Here is a tiny trained network, its code and every weight. The questions are about switching its units off for an input and a class, where a switched-off unit gives its printed mean instead of its output.

import numpy as np


def w(rows, s, z=0):
    codes = np.array(rows[::2]) - 128.0
    scale = np.full(codes.shape[1], s)
    scale[-1] = z or s
    return codes * scale


def f(y):
    return y / 2 * (1 + np.tanh(0.7978845608 * (y + 0.044715 * y**3)))


def log_softmax(a):
    a = a - a.max(-1, keepdims=True)
    return a - np.log(np.exp(a).sum(-1, keepdims=True))


def net(x, mask):
    res = np.array(x, float).reshape(1, 6) / 4 @ E
    y = f(res @ A[0][:, :-1].T + A[0][:, -1])
    res = res + np.where(mask, y, B[0][:, -1]) @ B[0][:, :-1]
    return log_softmax(res[-1] @ U[:, :-1].T + U[:, -1])


A, B = {}, {}
E = w([
[117,238,164],'x0',
[71,241,76],'x1',
[113,254,179],'x2',
[162,121,204],'x3',
[38,128,209],'x4',
[59,113,110],'x5',
],0.0076)
A[0] = w([
[216,91,138,128],'n1',
[102,76,123,193],'n2',
[97,144,205,77],'n3',
[206,197,92,167],'n4',
[177,191,91,177],'n5',
[142,87,87,211],'n6',
[183,156,151,92],'n7',
[108,109,111,143],'n8',
[126,73,134,118],'n9',
[189,127,175,180],'n10',
[8,141,149,207],'n11',
[134,63,169,184],'n12',
[144,89,135,179],'n13',
[219,163,157,104],'n14',
[138,159,128,72],'n15',
[123,156,103,185],'n16',
[138,140,134,53],'n17',
[95,91,105,254],'n18',
[161,158,102,139],'n19',
[102,152,36,224],'n20',
[153,116,98,91],'n21',
[67,123,193,51],'n22',
[69,132,150,183],'n23',
[115,181,124,141],'n24',
[153,39,181,215],'n25',
[114,90,162,208],'n26',
],0.013,0.0031)
B[0] = w([
[153,56,123,214],'n1',
[99,138,95,185],'n2',
[58,188,215,172],'n3',
[189,161,163,205],'n4',
[191,100,137,197],'n5',
[88,97,86,200],'n6',
[163,127,240,152],'n7',
[126,134,82,144],'n8',
[121,138,101,180],'n9',
[67,21,202,179],'n10',
[114,219,90,222],'n11',
[89,85,136,209],'n12',
[82,102,145,178],'n13',
[151,77,170,176],'n14',
[149,144,159,139],'n15',
[165,171,98,162],'n16',
[125,109,142,121],'n17',
[100,138,48,185],'n18',
[179,136,139,154],'n19',
[202,187,3,212],'n20',
[114,134,137,147],'n21',
[75,208,176,163],'n22',
[103,166,95,169],'n23',
[169,150,139,184],'n24',
[94,61,115,254],'n25',
[52,125,66,174],'n26',
],0.0062,0.0092)
U = w([
[68,105,117,140],'0',
[225,73,236,104],'1',
[117,194,102,252],'2',
[112,44,201,165],'3',
[2,188,211,64],'4',
[206,115,80,26],'5',
],0.011,0.0028)

Each question gives the input, the list of numbers given to net, and the class t.
The units are the neurons (one row each of A and B). Each row of codes is followed by its name. A weight is (code - 128) times the scale printed after its matrix; where a second scale follows, it is the last column's (A, B and U).
mask holds one flag per neuron, in row order. A switched-off neuron (its flag False) gives its mean, the last column of its row in B, instead of its output. The means were averaged over made-up inputs and are rounded, as every weight is.
A unit's drop is (log p(t) with every unit on - log p(t) with that unit switched off) / (log p(t) with every unit on - log p(t) with every unit switched off).
The circuit of an input: a set's keep is (log p(t) with only the set's units on - log p(t) with every unit switched off) / (log p(t) with every unit on - log p(t) with every unit switched off). Starting from the 12 units with the biggest drops (on a tie, the unit counted first), units are removed one at a time, each time the one whose removal leaves the highest keep (on an exact tie, the one counted first), for as long as the keep stays at least 0.8.
units of the circuit, in order: the units of the circuit, biggest drop first
most important unit: the unit with the biggest drop
top k neurons: the k neurons with the biggest drops, biggest first
drop when u is switched off: that unit's drop, to one decimal
input [5,7,-6,-8,-6,7], class 5: units of the circuit, in order -> (n20, n5)
input [6,-6,6,-5,-6,7], class 5: units of the circuit, in order -> (n3, n22, n5)
input [2,3,8,-8,-4,0], class 5: most important unit -> n5
input [4,-3,-5,7,7,-4], class 4: units of the circuit, in order -> (n3, n22)
input [-7,4,8,3,-5,6], class 5: top 2 neurons -> (n3, n22)
input [-5,7,4,-7,-7,5], class 5: top 2 neurons -> (n20, n5)
input [-1,-6,-4,6,7,4], class 4: top 2 neurons -> (n22, n3)
input [-4,-3,-7,6,0,8], class 0: drop when n9 is switched off -> 0.1
input [4,3,-3,-1,-6,5], class 5: drop when n1 is switched off -> -0.1
input [-4,-6,-1,3,3,6], class 0: drop when n14 is switched off -> 0.1
